Below are the code and all the weights of a small trained network. Each question names an input and a target symbol and asks about switching units off, where a switched-off unit gives its printed mean instead of its output.

import numpy as np


def w(rows, s, z=0):
    codes = np.array(rows[::2]) - 128.0
    scale = np.full(codes.shape[1], s)
    scale[-1] = z or s
    return codes * scale


def f(y):
    return np.maximum(y, 0)


def softmax(a):
    e = np.exp(a - a.max(-1, keepdims=True))
    return e / e.sum(-1, keepdims=True)


def log_softmax(a):
    a = a - a.max(-1, keepdims=True)
    return a - np.log(np.exp(a).sum(-1, keepdims=True))


def net(x, mask):
    ids = ['δηθλξτψω'.index(c) for c in x.split()]
    T = len(ids)
    res = E[ids] + P[:T]
    u = 0
    for l in range(3):
        r = res
        for j in range(2):
            rows = slice(2 * j, 2 * j + 2)
            q, k, v = (r @ M[l][rows].T for M in (Q, K, V))
            z = softmax(np.where(np.tri(T) > 0, q @ k.T / 2**0.5, -1e9)) @ v
            o = O[l][rows]
            res = res + np.where(mask[u + j], z, o[:, -1]) @ o[:, :-1]
        u += 2
        y = f(res @ A[l][:, :-1].T + A[l][:, -1])
        res = res + np.where(mask[u : u + 8], y, B[l][:, -1]) @ B[l][:, :-1]
        u += 8
    return log_softmax(res[-1] @ U[:, :-1].T + U[:, -1])


Q, K, V, O, A, B = {}, {}, {}, {}, {}, {}
E = w([
[103,99,161],'δ',
[80,152,103],'η',
[96,68,253],'θ',
[70,132,148],'λ',
[134,55,234],'ξ',
[171,76,56],'τ',
[152,47,119],'ψ',
[22,175,150],'ω',
],0.017)
P = w([
[120,145,71],'0',
[186,184,100],'1',
[148,185,123],'2',
[132,169,141],'3',
[115,164,130],'4',
[103,167,132],'5',
[66,99,163],'6',
[61,122,117],'7',
[54,156,85],'8',
[27,2,173],'9',
[65,143,84],'10',
],0.0067)
Q[0] = w([
[114,173,72],'L0H0',
[253,227,184],'L0H0',
[156,125,61],'L0H1',
[94,77,213],'L0H1',
],0.0056)
K[0] = w([
[77,77,137],'L0H0',
[250,82,42],'L0H0',
[183,112,152],'L0H1',
[123,90,178],'L0H1',
],0.011)
V[0] = w([
[82,64,134],'L0H0',
[109,201,148],'L0H0',
[54,206,156],'L0H1',
[163,29,2],'L0H1',
],0.0082)
O[0] = w([
[174,251,146,255],'L0H0',
[240,117,207,175],'L0H0',
[93,25,191,153],'L0H1',
[69,76,253,41],'L0H1',
],0.0046,0.0026)
A[0] = w([
[82,117,66,52],'L0N0',
[60,134,148,117],'L0N1',
[61,218,117,233],'L0N2',
[159,146,129,3],'L0N3',
[67,196,191,26],'L0N4',
[9,123,131,149],'L0N5',
[111,88,138,131],'L0N6',
[178,168,169,118],'L0N7',
],0.011,0.002)
B[0] = w([
[88,196,105,162],'L0N0',
[134,134,82,210],'L0N1',
[172,126,178,234],'L0N2',
[92,195,128,128],'L0N3',
[106,123,49,220],'L0N4',
[181,221,255,254],'L0N5',
[150,133,40,179],'L0N6',
[166,174,9,145],'L0N7',
],0.0066,0.005)
Q[1] = w([
[241,181,132],'L1H0',
[129,247,198],'L1H0',
[51,123,106],'L1H1',
[242,66,117],'L1H1',
],0.011)
K[1] = w([
[253,150,189],'L1H0',
[20,233,195],'L1H0',
[176,172,120],'L1H1',
[165,191,130],'L1H1',
],0.0056)
V[1] = w([
[210,16,137],'L1H0',
[218,128,145],'L1H0',
[24,198,255],'L1H1',
[134,254,84],'L1H1',
],0.0069)
O[1] = w([
[25,180,141,9],'L1H0',
[52,132,137,155],'L1H0',
[235,109,72,252],'L1H1',
[255,78,185,175],'L1H1',
],0.0089,0.0027)
A[1] = w([
[105,36,119,83],'L1N0',
[113,102,2,112],'L1N1',
[109,88,101,142],'L1N2',
[112,159,178,63],'L1N3',
[141,93,60,213],'L1N4',
[143,160,188,128],'L1N5',
[138,170,163,80],'L1N6',
[132,128,80,254],'L1N7',
],0.014,0.0042)
B[1] = w([
[136,174,120,184],'L1N0',
[52,197,11,221],'L1N1',
[80,253,107,170],'L1N2',
[208,67,109,165],'L1N3',
[184,176,161,243],'L1N4',
[134,73,19,255],'L1N5',
[52,102,93,191],'L1N6',
[170,204,205,227],'L1N7',
],0.0058,0.0047)
Q[2] = w([
[230,163,48],'L2H0',
[79,46,110],'L2H0',
[147,176,168],'L2H1',
[162,150,2],'L2H1',
],0.0068)
K[2] = w([
[193,108,95],'L2H0',
[254,173,110],'L2H0',
[115,133,89],'L2H1',
[120,102,92],'L2H1',
],0.017)
V[2] = w([
[81,60,108],'L2H0',
[140,74,254],'L2H0',
[117,30,138],'L2H1',
[204,241,209],'L2H1',
],0.0079)
O[2] = w([
[140,141,117,49],'L2H0',
[112,105,243,110],'L2H0',
[158,254,174,61],'L2H1',
[89,120,89,255],'L2H1',
],0.0099,0.0064)
A[2] = w([
[103,133,115,98],'L2N0',
[2,32,143,238],'L2N1',
[107,24,37,140],'L2N2',
[129,150,114,254],'L2N3',
[99,173,80,9],'L2N4',
[181,206,82,80],'L2N5',
[147,222,79,253],'L2N6',
[186,219,139,147],'L2N7',
],0.0097,0.0048)
B[2] = w([
[156,145,122,137],'L2N0',
[40,152,120,201],'L2N1',
[158,218,35,254],'L2N2',
[93,139,187,213],'L2N3',
[106,1,130,156],'L2N4',
[185,124,115,180],'L2N5',
[100,102,215,244],'L2N6',
[157,116,106,155],'L2N7',
],0.0081,0.0078)
U = w([
[91,98,160,152],'δ',
[138,130,1,84],'η',
[84,91,179,218],'θ',
[198,172,76,121],'λ',
[56,219,225,235],'ξ',
[75,235,28,82],'τ',
[66,108,132,138],'ψ',
[181,77,57,3],'ω',
],0.0076,0.0043)

Each question gives the input, a string of symbols that net reads in full, and the target symbol t.
The units are the heads (2 rows each of Q, K, V and O) and the neurons (one row each of A and B). Each row of codes is followed by its name. A weight is (code - 128) times the scale printed after its matrix; where a second scale follows, it is the last column's (O, A, B and U).
mask holds one flag per unit, layer by layer, with each layer's heads first. A switched-off unit (its flag False) gives its mean, the last column of its rows in O or B, instead of its output. The means were averaged over made-up inputs and are rounded, as every weight is.
A unit's drop is (log p(t) with every unit on - log p(t) with that unit switched off) / (log p(t) with every unit on - log p(t) with every unit switched off).
The circuit of an input: a set's keep is (log p(t) with only the set's units on - log p(t) with every unit switched off) / (log p(t) with every unit on - log p(t) with every unit switched off). Starting from the 12 units with the biggest drops (on a tie, the unit counted first), units are removed one at a time, each time the one whose removal leaves the highest keep (on an exact tie, the one counted first), for as long as the keep stays at least 0.8.
circuit, biggest first: the units of the circuit, biggest drop first
top k neurons: the k neurons with the biggest drops, biggest first
k most important neurons of layer l: the k neurons of layer l with the biggest drops, biggest first
which heads matter: for each layer, one digit per head in row order, 1 if its drop is at least 0.15 and else 0, layers parted by /
drop when u is switched off: that unit's drop, to one decimal
input ξ θ ω λ, target λ: circuit, biggest first => L1H0, L1H1
input δ θ δ τ θ ψ τ θ η δ, target τ: circuit, biggest first => L1N7, L2N2, L2N1
input θ τ ξ, target τ: top 3 neurons => L0N5, L1N7, L2N6
input ψ θ τ τ ξ ψ τ ξ θ ψ ξ, target τ: which heads matter => 10 / 00 / 10
input ω ψ ω λ, target λ: circuit, biggest first => L1H0
input θ ξ δ δ ω, target λ: circuit, biggest first => L1H0, L0N5
input λ τ η λ ξ τ ξ τ τ τ ω, target η: circuit, biggest first => L1H0, L2H0
input ψ ψ ξ τ τ, target τ: top 2 neurons => L0N5, L1N1
input τ λ ξ τ λ θ ξ ξ η, target ξ: circuit, biggest first => L2N6, L1N7
input ξ θ ξ λ ξ ω θ ω λ ω θ, target λ: circuit, biggest first => L1H1, L1H0
input ψ ω τ η ψ τ τ, target τ: top 4 neurons => L0N5, L2N2, L1N1, L0N2
input η ω ψ ψ ω τ τ θ, target τ: top 3 neurons => L0N5, L0N2, L2N2
input δ ψ ξ ψ ψ ξ λ ψ τ δ, target τ: which heads matter => 00 / 01 / 10
input τ θ η η ω λ τ τ τ η ξ, target η: which heads matter => 00 / 00 / 10
input ξ τ δ ω τ η, target λ: 2 most important neurons of layer 0 => L0N5, L0N4
input λ θ δ θ θ τ ψ, target τ: top 2 neurons => L0N5, L1N1
input ψ τ ξ ψ τ τ η ψ, target τ: top 3 neurons => L0N5, L0N2, L2N2
input ξ θ τ δ λ δ ξ ω ω ω ω, target λ: top neuron => L1N5
input δ ψ τ θ, target τ: drop when L2N2 is switched off => 0.1
input θ ψ λ λ ψ ω ξ ψ ω η η, target λ: drop when L1H0 is switched off => 0.8
input ψ τ ξ ξ ψ, target ξ: drop when L0N4 is switched off => 0.2
input λ τ ω, target η: drop when L0N5 is switched off => 0.4
